Here is a tiny trained network, its code and every weight. The questions are about switching its units off for an input and a class, where a switched-off unit gives its printed mean instead of its output.

import numpy as np


def w(rows, s, z=0):
    codes = np.array(rows[::2]) - 128.0
    scale = np.full(codes.shape[1], s)
    scale[-1] = z or s
    return codes * scale


def norm(h):
    return h / np.sqrt((h * h).mean(-1, keepdims=True) + 1e-5)


def f(y):
    return y / 2 * (1 + np.tanh(0.7978845608 * (y + 0.044715 * y**3)))


def log_softmax(a):
    a = a - a.max(-1, keepdims=True)
    return a - np.log(np.exp(a).sum(-1, keepdims=True))


def net(x, mask):
    res = np.array(x, float).reshape(1, 2) / 4 @ E
    u = 0
    for l in range(2):
        y = f(norm(res) @ A[l][:, :-1].T + A[l][:, -1])
        res = res + np.where(mask[u : u + 7], y, B[l][:, -1]) @ B[l][:, :-1]
        u += 7
    return log_softmax(norm(res)[-1] @ U[:, :-1].T + U[:, -1])


A, B = {}, {}
E = w([
[162,2,162],'x0',
[77,232,167],'x1',
],0.0043)
A[0] = w([
[115,104,152,103],'0.n0',
[92,109,133,72],'0.n1',
[80,166,124,111],'0.n2',
[78,140,183,6],'0.n3',
[83,104,202,109],'0.n4',
[79,96,147,86],'0.n5',
[191,104,5,165],'0.n6',
],0.014,0.0025)
B[0] = w([
[133,67,164,137],'0.n0',
[189,2,155,120],'0.n1',
[154,176,162,191],'0.n2',
[156,83,85,153],'0.n3',
[81,123,144,171],'0.n4',
[46,74,205,134],'0.n5',
[134,228,30,254],'0.n6',
],0.0071,0.0061)
A[1] = w([
[132,116,2,104],'1.n0',
[125,128,182,68],'1.n1',
[118,117,75,2],'1.n2',
[4,72,160,97],'1.n3',
[57,123,78,111],'1.n4',
[143,138,63,142],'1.n5',
[99,183,93,78],'1.n6',
],0.015,0.004)
B[1] = w([
[221,100,171,253],'1.n0',
[168,80,99,132],'1.n1',
[182,51,109,127],'1.n2',
[74,127,236,217],'1.n3',
[108,100,176,146],'1.n4',
[164,92,253,211],'1.n5',
[17,3,71,231],'1.n6',
],0.0069,0.0061)
U = w([
[44,78,216,95],'0',
[12,188,61,249],'1',
[215,61,143,144],'2',
[178,164,5,14],'3',
],0.019,0.0016)

Each question gives the input, the list of numbers given to net, and the class t.
The units are the neurons (one row each of A and B). Each row of codes is followed by its name. A weight is (code - 128) times the scale printed after its matrix; where a second scale follows, it is the last column's (A, B and U).
mask holds one flag per neuron, layer by layer. A switched-off neuron (its flag False) gives its mean, the last column of its row in B, instead of its output. The means were averaged over made-up inputs and are rounded, as every weight is.
A unit's drop is (log p(t) with every unit on - log p(t) with that unit switched off) / (log p(t) with every unit on - log p(t) with every unit switched off).
The circuit of an input: a set's keep is (log p(t) with only the set's units on - log p(t) with every unit switched off) / (log p(t) with every unit on - log p(t) with every unit switched off). Starting from the 12 units with the biggest drops (on a tie, the unit counted first), units are removed one at a time, each time the one whose removal leaves the highest keep (on an exact tie, the one counted first), for as long as the keep stays at least 0.8.
circuit, biggest first: the units of the circuit, biggest drop first
top k neurons: the k neurons with the biggest drops, biggest first
top k neurons in layer l: the k neurons of layer l with the biggest drops, biggest first
drop of u: that unit's drop, to one decimal
input [1,5], class 1: circuit, biggest first : 1.n3
input [0,2], class 1: top 3 neurons : 1.n0, 0.n6, 1.n5
input [-4,-2], class 3: top 2 neurons : 1.n3, 0.n5
input [-1,4], class 1: top 2 neurons : 1.n5, 1.n3
input [-2,1], class 1: top 4 neurons : 1.n0, 1.n5, 1.n3, 0.n2
input [-3,0], class 1: top 2 neurons : 0.n2, 1.n3
input [-6,-7], class 3: top 2 neurons : 0.n6, 1.n0
input [8,-2], class 0: top 3 neurons in layer 0 : 0.n5, 0.n6, 0.n3
input [0,7], class 1: top 2 neurons : 1.n5, 1.n3
input [-1,5], class 1: top 2 neurons : 1.n5, 1.n3
input [0,1], class 1: top 3 neurons in layer 0 : 0.n2, 0.n6, 0.n0
input [-1,-2], class 3: drop of 0.n6 : 0.7
input [-5,-6], class 3: drop of 0.n6 : 1.3
input [-5,-3], class 3: drop of 1.n3 : 0.2
input [-3,-5], class 3: drop of 0.n6 : 1.0
input [-1,3], class 1: top neuron in layer 1 : 1.n5
